Below is a small trained network, with its code and all its weights. Each question gives an input and a class and asks what happens when units are switched off, that is, made to give their printed mean instead of their output.

import numpy as np


def w(rows, s, z=0):
    codes = np.array(rows[::2]) - 128.0
    scale = np.full(codes.shape[1], s)
    scale[-1] = z or s
    return codes * scale


def f(y):
    return np.maximum(y, 0)


def log_softmax(a):
    a = a - a.max(-1, keepdims=True)
    return a - np.log(np.exp(a).sum(-1, keepdims=True))


def net(x, mask):
    res = np.array(x, float).reshape(1, 4) / 4 @ E
    y = f(res @ A[0][:, :-1].T + A[0][:, -1])
    res = res + np.where(mask, y, B[0][:, -1]) @ B[0][:, :-1]
    return log_softmax(res[-1] @ U[:, :-1].T + U[:, -1])


A, B = {}, {}
E = w([
[184,211,112,137,198,189,117,197,34,142,225,186],'x0',
[84,134,231,186,178,202,213,155,157,121,160,136],'x1',
[125,40,33,169,92,129,181,249,87,148,147,135],'x2',
[30,104,121,92,161,158,85,116,75,155,241,91],'x3',
],0.011)
A[0] = w([
[182,208,118,116,176,194,86,151,68,108,159,166,26],'N1',
[248,191,136,156,147,88,157,162,174,55,83,182,35],'N2',
[164,97,78,162,107,126,175,162,92,151,163,108,62],'N3',
[176,218,104,137,130,171,105,169,87,79,136,135,1],'N4',
[58,110,113,97,189,126,109,76,75,186,194,86,54],'N5',
[123,184,153,99,127,119,116,86,96,82,127,150,29],'N6',
[111,116,198,153,206,191,185,136,180,104,155,120,105],'N7',
[157,237,160,99,191,148,66,93,151,106,137,115,57],'N8',
[99,150,149,118,121,139,93,101,180,129,103,82,86],'N9',
[120,114,122,103,150,162,112,131,125,147,106,127,84],'N10',
[193,152,48,66,125,75,49,98,117,132,144,103,101],'N11',
],0.011,0.0037)
B[0] = w([
[100,56,92,109,77,137,92,203,227,59,114,55,254],'N1',
[144,179,84,150,40,3,135,88,26,178,218,79,249],'N2',
[85,114,9,209,212,182,119,110,121,207,12,210,208],'N3',
[129,85,136,102,112,48,41,221,150,84,119,48,209],'N4',
[207,208,152,162,10,42,146,189,107,234,188,71,240],'N5',
[135,151,50,242,165,169,59,144,67,125,32,168,177],'N6',
[154,174,47,99,109,240,220,53,118,47,153,108,236],'N7',
[78,57,40,209,168,148,127,151,73,195,64,198,235],'N8',
[99,5,83,215,54,119,54,106,60,92,132,162,191],'N9',
[179,143,208,77,169,70,70,140,117,123,167,168,136],'N10',
[153,177,5,23,230,169,208,125,137,32,217,171,246],'N11',
],0.007,0.014)
U = w([
[91,74,73,175,165,165,111,136,86,189,98,189,112],'0',
[154,219,117,124,73,88,136,129,97,195,168,78,135],'1',
[85,4,104,97,89,122,96,137,185,51,117,48,157],'2',
[138,201,85,70,177,193,190,102,113,38,162,132,77],'3',
[134,134,104,136,121,143,131,138,131,130,133,159,255],'4',
[156,111,174,100,166,145,96,132,140,173,116,139,83],'5',
],0.011,0.0063)

Each question gives the input, the list of numbers given to net, and the class t.
The units are the neurons (one row each of A and B). Each row of codes is followed by its name. A weight is (code - 128) times the scale printed after its matrix; where a second scale follows, it is the last column's (A, B and U).
mask holds one flag per neuron, in row order. A switched-off neuron (its flag False) gives its mean, the last column of its row in B, instead of its output. The means were averaged over made-up inputs and are rounded, as every weight is.
A unit's drop is (log p(t) with every unit on - log p(t) with that unit switched off) / (log p(t) with every unit on - log p(t) with every unit switched off).
The circuit of an input: a set's keep is (log p(t) with only the set's units on - log p(t) with every unit switched off) / (log p(t) with every unit on - log p(t) with every unit switched off). Starting from all 11 units, units are removed one at a time, each time the one whose removal leaves the highest keep (on an exact tie, the one counted first), for as long as the keep stays at least 0.8.
units of the circuit, in order: the units of the circuit, biggest drop first
most important unit: the unit with the biggest drop
k most important neurons: the k neurons with the biggest drops, biggest first
drop when u is switched off: that unit's drop, to one decimal
input [2,8,6,-5], class 3: units of the circuit, in order => (N7)
input [-5,4,-4,7], class 1: 2 most important neurons => (N5, N1)
input [-6,-8,3,8], class 1: 2 most important neurons => (N5, N7)
input [1,-4,0,2], class 3: 2 most important neurons => (N11, N2)
input [4,0,3,3], class 2: units of the circuit, in order => (N1, N8)
input [4,-1,-2,-1], class 2: units of the circuit, in order => (N1, N4)
input [-1,-1,5,-7], class 1: 2 most important neurons => (N2, N8)
input [2,4,0,-3], class 3: 2 most important neurons => (N5, N7)
input [-6,2,5,-6], class 1: units of the circuit, in order => (N1, N2)
input [-6,-7,-4,-2], class 3: 2 most important neurons => (N11, N1)
input [-6,3,-6,-2], class 0: 2 most important neurons => (N1, N4)
input [3,-7,6,-5], class 3: 4 most important neurons => (N11, N8, N5, N9)
input [7,3,-5,4], class 2: 3 most important neurons => (N1, N4, N3)
input [5,0,-5,7], class 1: most important unit => N5
input [-6,7,-3,-8], class 1: 3 most important neurons => (N2, N11, N1)
input [4,2,-5,-5], class 0: 2 most important neurons => (N8, N5)
input [-4,-6,-6,-1], class 0: 3 most important neurons => (N9, N7, N8)
input [-8,5,0,-8], class 1: 3 most important neurons => (N2, N1, N4)
input [-3,5,-1,7], class 1: 2 most important neurons => (N5, N11)
input [-2,-4,6,-2], class 0: most important unit => N3
input [-6,3,7,-8], class 1: 2 most important neurons => (N2, N8)
input [5,4,4,3], class 2: drop when N4 is switched off => 0.2
input [2,3,-8,6], class 0: drop when N8 is switched off => 2.0
input [5,8,4,3], class 3: drop when N1 is switched off => 0.0
input [-6,-2,-8,6], class 0: drop when N8 is switched off => 0.1
